Here is a tiny trained network, its code and every weight. The questions are about switching its units off for an input and a target symbol, where a switched-off unit gives its printed mean instead of its output.

import numpy as np


def w(rows, s, z=0):
    codes = np.array(rows[::2]) - 128.0
    scale = np.full(codes.shape[1], s)
    scale[-1] = z or s
    return codes * scale


def f(y):
    return y / 2 * (1 + np.tanh(0.7978845608 * (y + 0.044715 * y**3)))


def softmax(a):
    e = np.exp(a - a.max(-1, keepdims=True))
    return e / e.sum(-1, keepdims=True)


def log_softmax(a):
    a = a - a.max(-1, keepdims=True)
    return a - np.log(np.exp(a).sum(-1, keepdims=True))


def net(x, mask):
    ids = ['αδηθφψ'.index(c) for c in x.split()]
    T = len(ids)
    res = E[ids] + P[:T]
    u = 0
    for l in range(2):
        q, k, v = (res @ M[l].T for M in (Q, K, V))
        z = softmax(np.where(np.tri(T) > 0, q @ k.T / 3**0.5, -1e9)) @ v
        res = res + np.where(mask[u], z, O[l][:, -1]) @ O[l][:, :-1]
        u += 1
        y = f(res @ A[l][:, :-1].T + A[l][:, -1])
        res = res + np.where(mask[u : u + 4], y, B[l][:, -1]) @ B[l][:, :-1]
        u += 4
    return log_softmax(res[-1] @ U[:, :-1].T + U[:, -1])


Q, K, V, O, A, B = {}, {}, {}, {}, {}, {}
E = w([
[75,24,16,169,146,67,57,109,198,84],'α',
[98,90,57,198,185,140,121,155,68,147],'δ',
[179,2,213,32,126,101,117,169,56,164],'η',
[140,195,214,143,83,76,113,92,187,25],'θ',
[220,208,121,104,179,190,225,68,202,165],'φ',
[82,126,85,92,59,174,25,166,177,191],'ψ',
],0.0089)
P = w([
[130,88,125,152,81,176,137,48,116,125],'0',
[162,129,136,102,160,75,130,175,134,130],'1',
[204,78,140,165,132,88,132,126,162,177],'2',
[48,146,92,73,130,178,145,109,97,78],'3',
[113,207,126,97,188,72,121,246,137,120],'4',
[160,77,135,153,130,140,118,85,113,186],'5',
[113,132,89,151,147,143,109,113,136,132],'6',
],0.011)
Q[0] = w([
[51,162,62,208,112,254,106,23,135,124],'L0H1',
[226,44,172,99,142,129,144,82,138,248],'L0H1',
[121,220,149,132,126,130,164,130,158,65],'L0H1',
],0.0079)
K[0] = w([
[84,209,100,30,217,87,124,255,114,68],'L0H1',
[89,103,122,89,93,250,173,17,69,44],'L0H1',
[188,142,120,156,178,64,156,130,143,134],'L0H1',
],0.0073)
V[0] = w([
[149,162,112,103,146,133,156,131,182,157],'L0H1',
[181,145,168,99,169,149,253,74,117,90],'L0H1',
[89,161,102,105,89,189,77,133,158,184],'L0H1',
],0.007)
O[0] = w([
[34,156,142,185,129,131,67,167,128,133,9],'L0H1',
[173,173,149,153,142,147,2,87,90,154,60],'L0H1',
[29,69,151,162,57,76,195,157,120,181,128],'L0H1',
],0.006,0.0012)
A[0] = w([
[175,232,202,143,160,182,119,79,153,157,127],'L0N1',
[123,109,138,117,142,70,99,194,116,151,250],'L0N2',
[128,158,201,136,82,77,128,114,162,40,217],'L0N3',
[187,168,129,75,141,130,254,100,201,79,121],'L0N4',
],0.007,0.0017)
B[0] = w([
[135,172,76,138,83,158,228,176,216,127,187],'L0N1',
[142,116,159,97,179,50,119,193,135,140,252],'L0N2',
[125,201,218,152,68,102,84,71,188,58,138],'L0N3',
[149,173,142,45,236,115,125,1,196,192,210],'L0N4',
],0.0059,0.0027)
Q[1] = w([
[86,33,85,212,77,218,118,18,111,210],'L1H1',
[167,79,214,118,109,40,82,147,76,135],'L1H1',
[254,54,179,28,181,90,158,98,131,221],'L1H1',
],0.0081)
K[1] = w([
[18,187,102,2,183,187,142,139,103,30],'L1H1',
[174,108,97,129,75,224,209,29,161,154],'L1H1',
[91,50,145,144,31,238,105,33,50,82],'L1H1',
],0.0072)
V[1] = w([
[131,71,255,63,105,108,66,149,12,155],'L1H1',
[77,74,26,209,223,82,77,115,104,90],'L1H1',
[146,131,91,173,197,193,199,176,32,231],'L1H1',
],0.0059)
O[1] = w([
[115,88,150,231,60,139,54,148,15,188,134],'L1H1',
[224,143,122,123,56,149,163,181,157,30,199],'L1H1',
[190,136,43,33,46,2,114,108,25,135,251],'L1H1',
],0.0067,0.0023)
A[1] = w([
[158,172,148,85,131,130,255,143,220,52,129],'L1N1',
[190,216,177,159,140,194,167,90,172,117,1],'L1N2',
[45,172,244,185,228,184,140,89,218,142,118],'L1N3',
[13,37,139,149,188,196,149,209,129,197,65],'L1N4',
],0.005,0.0038)
B[1] = w([
[71,70,171,200,152,187,8,157,81,162,254],'L1N1',
[35,92,62,88,120,62,167,141,54,207,171],'L1N2',
[254,152,83,72,44,67,127,135,39,81,208],'L1N3',
[100,236,228,190,56,24,143,38,155,87,202],'L1N4',
],0.0049,0.0047)
U = w([
[132,69,168,168,170,245,126,210,189,87,234],'α',
[218,124,38,83,37,104,176,176,85,69,212],'δ',
[109,106,141,184,132,144,24,136,61,193,2],'η',
[175,203,205,165,95,103,97,59,151,44,142],'θ',
[107,138,81,53,235,129,132,50,150,203,97],'φ',
[22,116,152,153,77,71,254,152,140,159,73],'ψ',
],0.005,0.00096)

Each question gives the input, a string of symbols that net reads in full, and the target symbol t.
The units are the heads (3 rows each of Q, K, V and O) and the neurons (one row each of A and B). Each row of codes is followed by its name. A weight is (code - 128) times the scale printed after its matrix; where a second scale follows, it is the last column's (O, A, B and U).
mask holds one flag per unit, layer by layer, with each layer's heads first. A switched-off unit (its flag False) gives its mean, the last column of its rows in O or B, instead of its output. The means were averaged over made-up inputs and are rounded, as every weight is.
A unit's drop is (log p(t) with every unit on - log p(t) with that unit switched off) / (log p(t) with every unit on - log p(t) with every unit switched off).
The circuit of an input: a set's keep is (log p(t) with only the set's units on - log p(t) with every unit switched off) / (log p(t) with every unit on - log p(t) with every unit switched off). Starting from all 10 units, units are removed one at a time, each time the one whose removal leaves the highest keep (on an exact tie, the one counted first), for as long as the keep stays at least 0.8.
circuit, biggest first: the units of the circuit, biggest drop first
k most important neurons: the k neurons with the biggest drops, biggest first
k most important neurons of layer l: the k neurons of layer l with the biggest drops, biggest first
drop of u: that unit's drop, to one decimal
input φ α φ, target α: most important neuron : L0N1
input δ θ φ α, target θ: 4 most important neurons : L1N4, L1N3, L0N3, L0N2
input θ φ η, target θ: circuit, biggest first : L1H1, L1N4, L1N3, L0N3
input θ η θ δ ψ η, target θ: circuit, biggest first : L1H1, L1N4, L0N3, L1N3
input δ φ φ δ α, target φ: circuit, biggest first : L1H1, L0N1
input η δ η η δ ψ α, target δ: circuit, biggest first : L1H1, L0N4
input δ δ ψ, target δ: circuit, biggest first : L1H1, L0N3
input α α φ, target φ: 3 most important neurons : L0N4, L1N2, L1N1
input φ η θ δ η ψ δ, target η: circuit, biggest first : L1H1, L0N2
input ψ ψ δ δ, target ψ: circuit, biggest first : L0H1, L1N4
input α δ δ φ α δ ψ, target α: circuit, biggest first : L1H1, L0H1, L1N1
input α ψ φ δ η, target α: circuit, biggest first : L1H1, L1N1, L0N4
input φ η φ, target η: circuit, biggest first : L0N1, L1H1, L0H1
input η η η α ψ, target η: circuit, biggest first : L1H1
input φ φ η α ψ δ η, target φ: 2 most important neurons : L0N1, L0N2
input φ η ψ, target φ: 2 most important neurons of layer 0 : L0N1, L0N2
input θ δ φ φ δ φ, target δ: drop of L0N1 : 1.3
input δ η θ ψ, target η: drop of L1H1 : 1.1
input η δ η η α δ ψ, target α: drop of L0N4 : 0.1
input η φ θ δ η δ α, target η: most important neuron : L0N2
input ψ δ η δ φ ψ, target δ: 2 most important neurons of layer 0 : L0N3, L0N4
